Here is a tiny trained network, its code and every weight. The questions are about switching its units off for an input and a target symbol, where a switched-off unit gives its printed mean instead of its output.

import numpy as np


def w(rows, s, z=0):
    codes = np.array(rows[::2]) - 128.0
    scale = np.full(codes.shape[1], s)
    scale[-1] = z or s
    return codes * scale


def softmax(a):
    e = np.exp(a - a.max(-1, keepdims=True))
    return e / e.sum(-1, keepdims=True)


def log_softmax(a):
    a = a - a.max(-1, keepdims=True)
    return a - np.log(np.exp(a).sum(-1, keepdims=True))


def net(x, mask):
    ids = ['αβγδεηθλμξπστφψω'.index(c) for c in x.split()]
    T = len(ids)
    res = E[ids] + P[:T]
    u = 0
    for l in range(3):
        r = res
        for j in range(2):
            rows = slice(2 * j, 2 * j + 2)
            q, k, v = (r @ M[l][rows].T for M in (Q, K, V))
            z = softmax(np.where(np.tri(T) > 0, q @ k.T / 2**0.5, -1e9)) @ v
            o = O[l][rows]
            res = res + np.where(mask[u + j], z, o[:, -1]) @ o[:, :-1]
        u += 2
    return log_softmax(res[-1] @ U[:, :-1].T + U[:, -1])


Q, K, V, O = {}, {}, {}, {}
E = w([
[193,204,217,96],'α',
[142,140,123,105],'β',
[127,161,118,110],'γ',
[143,78,248,177],'δ',
[143,128,53,215],'ε',
[172,111,128,94],'η',
[44,68,201,120],'θ',
[52,10,97,182],'λ',
[123,66,38,98],'μ',
[113,207,94,114],'ξ',
[92,121,184,5],'π',
[165,52,152,87],'σ',
[57,111,74,63],'τ',
[142,133,124,103],'φ',
[142,166,114,109],'ψ',
[105,197,216,117],'ω',
],0.02)
P = w([
[253,138,46,95],'0',
[121,134,111,111],'1',
[126,127,116,105],'2',
[131,125,118,105],'3',
[134,127,118,105],'4',
[135,124,118,104],'5',
[134,129,116,106],'6',
[133,134,115,107],'7',
[137,124,120,103],'8',
[136,130,117,106],'9',
[135,134,117,108],'10',
[135,133,118,106],'11',
],0.013)
Q[0] = w([
[81,93,199,143],'L0H0',
[87,37,214,59],'L0H0',
[245,170,104,86],'L0H1',
[141,119,156,125],'L0H1',
],0.013)
K[0] = w([
[146,129,173,129],'L0H0',
[157,81,196,70],'L0H0',
[249,127,149,143],'L0H1',
[135,167,136,147],'L0H1',
],0.018)
V[0] = w([
[172,143,111,119],'L0H0',
[53,155,16,165],'L0H0',
[254,97,83,163],'L0H1',
[208,75,156,73],'L0H1',
],0.0062)
O[0] = w([
[174,111,153,101,161],'L0H0',
[183,59,136,102,141],'L0H0',
[217,114,151,101,253],'L0H1',
[160,12,157,117,218],'L0H1',
],0.011,0.0049)
Q[1] = w([
[136,99,138,47],'L1H0',
[95,245,234,156],'L1H0',
[89,176,243,161],'L1H1',
[254,135,234,138],'L1H1',
],0.0097)
K[1] = w([
[155,222,104,21],'L1H0',
[76,183,254,120],'L1H0',
[97,178,197,105],'L1H1',
[146,58,233,108],'L1H1',
],0.009)
V[1] = w([
[45,71,190,179],'L1H0',
[104,161,69,167],'L1H0',
[103,78,2,133],'L1H1',
[93,144,154,103],'L1H1',
],0.0099)
O[1] = w([
[95,101,209,162,5],'L1H0',
[140,170,89,39,68],'L1H0',
[164,14,101,64,142],'L1H1',
[166,255,84,117,95],'L1H1',
],0.0072,0.015)
Q[2] = w([
[166,87,66,188],'L2H0',
[244,148,208,121],'L2H0',
[101,163,172,5],'L2H1',
[122,152,44,53],'L2H1',
],0.011)
K[2] = w([
[138,119,84,163],'L2H0',
[177,129,165,132],'L2H0',
[95,252,154,35],'L2H1',
[166,111,74,119],'L2H1',
],0.015)
V[2] = w([
[197,185,18,138],'L2H0',
[109,213,214,126],'L2H0',
[142,146,219,119],'L2H1',
[130,181,98,2],'L2H1',
],0.0077)
O[2] = w([
[122,162,1,151,201],'L2H0',
[218,64,31,78,7],'L2H0',
[159,115,156,65,85],'L2H1',
[62,142,107,59,137],'L2H1',
],0.0071,0.016)
U = w([
[190,112,145,91,83],'α',
[124,92,137,103,197],'β',
[133,111,123,141,215],'γ',
[144,132,184,172,89],'δ',
[141,91,102,219,101],'ε',
[101,184,136,179,31],'η',
[85,113,185,95,146],'θ',
[52,116,158,184,1],'λ',
[118,6,80,104,48],'μ',
[130,119,106,133,197],'ξ',
[125,90,143,37,164],'π',
[132,115,119,141,204],'σ',
[77,114,91,80,68],'τ',
[131,79,115,80,143],'φ',
[93,122,138,111,201],'ψ',
[131,165,143,98,248],'ω',
],0.015,0.0069)

Each question gives the input, a string of symbols that net reads in full, and the target symbol t.
The units are the heads (2 rows each of Q, K, V and O). Each row of codes is followed by its name. A weight is (code - 128) times the scale printed after its matrix; where a second scale follows, it is the last column's (O and U).
mask holds one flag per head, layer by layer. A switched-off head (its flag False) gives its mean, the last column of its rows in O, instead of its output. The means were averaged over made-up inputs and are rounded, as every weight is.
A unit's drop is (log p(t) with every unit on - log p(t) with that unit switched off) / (log p(t) with every unit on - log p(t) with every unit switched off).
The circuit of an input: a set's keep is (log p(t) with only the set's units on - log p(t) with every unit switched off) / (log p(t) with every unit on - log p(t) with every unit switched off). Starting from all 6 units, units are removed one at a time, each time the one whose removal leaves the highest keep (on an exact tie, the one counted first), for as long as the keep stays at least 0.8.
units of the circuit, in order: the units of the circuit, biggest drop first
most important unit: the unit with the biggest drop
which heads matter: for each layer, one digit per head in row order, 1 if its drop is at least 0.15 and else 0, layers parted by /
drop of u: that unit's drop, to one decimal
input δ σ π θ δ π φ δ π τ ξ γ, target α: units of the circuit, in order : (L2H0; L1H0; L2H1; L1H1)
input λ ξ σ σ, target θ: units of the circuit, in order : (L2H0; L1H1; L0H0)
input η ω ε η ε λ α ε γ θ ξ, target ε: units of the circuit, in order : (L0H1; L1H0; L2H1; L1H1)
input λ π β σ σ ξ β ψ μ ε ψ τ, target τ: units of the circuit, in order : (L0H1; L0H0; L1H1)
input δ τ ψ β π δ ω σ, target α: units of the circuit, in order : (L2H0; L2H1; L1H0; L1H1)
input σ β ε δ μ δ δ δ, target δ: units of the circuit, in order : (L1H0; L2H1)
input ε γ φ, target η: which heads matter : 01 / 11 / 10
input η δ ξ η, target ε: units of the circuit, in order : (L0H1; L1H0; L2H0)
input ξ δ φ γ, target τ: units of the circuit, in order : (L1H0; L2H1)
input θ α θ δ ξ, target π: units of the circuit, in order : (L2H0; L1H0; L0H0)
input α ψ ε ξ θ τ β β η σ, target μ: units of the circuit, in order : (L2H0; L0H1)
input ε ψ γ τ λ θ ε ε μ η, target η: most important unit : L2H0
input ω δ σ ε σ ε θ, target θ: units of the circuit, in order : (L2H0; L1H0; L0H1)
input φ τ τ π θ α δ τ ξ ω, target ω: which heads matter : 10 / 11 / 11
input η σ β σ, target ε: units of the circuit, in order : (L1H0; L0H1; L2H0)
input δ τ μ ε ψ φ β ε ε ξ τ, target τ: units of the circuit, in order : (L0H1; L1H1; L2H1)
input η μ ξ φ ψ, target ε: units of the circuit, in order : (L1H0; L0H1; L2H1; L1H1)
input σ μ ξ τ δ ε δ γ, target δ: which heads matter : 01 / 10 / 11
input λ σ ε ψ ω ψ λ λ ξ σ φ, target θ: which heads matter : 10 / 11 / 10
input ξ ψ τ ε α, target α: which heads matter : 00 / 01 / 11
input γ β ω ε γ ε λ, target λ: which heads matter : 00 / 00 / 10
input η τ ε δ ξ ω λ μ σ, target ε: which heads matter : 01 / 10 / 01
input α ψ μ γ α ε ψ, target μ: which heads matter : 10 / 00 / 10
input ξ ω γ μ η η ε μ ε ψ, target τ: which heads matter : 01 / 10 / 11
input λ δ μ γ η ξ γ, target θ: which heads matter : 10 / 11 / 10
input ε ψ δ τ γ ψ τ σ σ μ φ, target η: which heads matter : 11 / 11 / 10
input δ τ ε δ η, target α: which heads matter : 01 / 11 / 11
input δ σ ε φ δ δ ψ ξ, target α: drop of L1H0 : 0.2
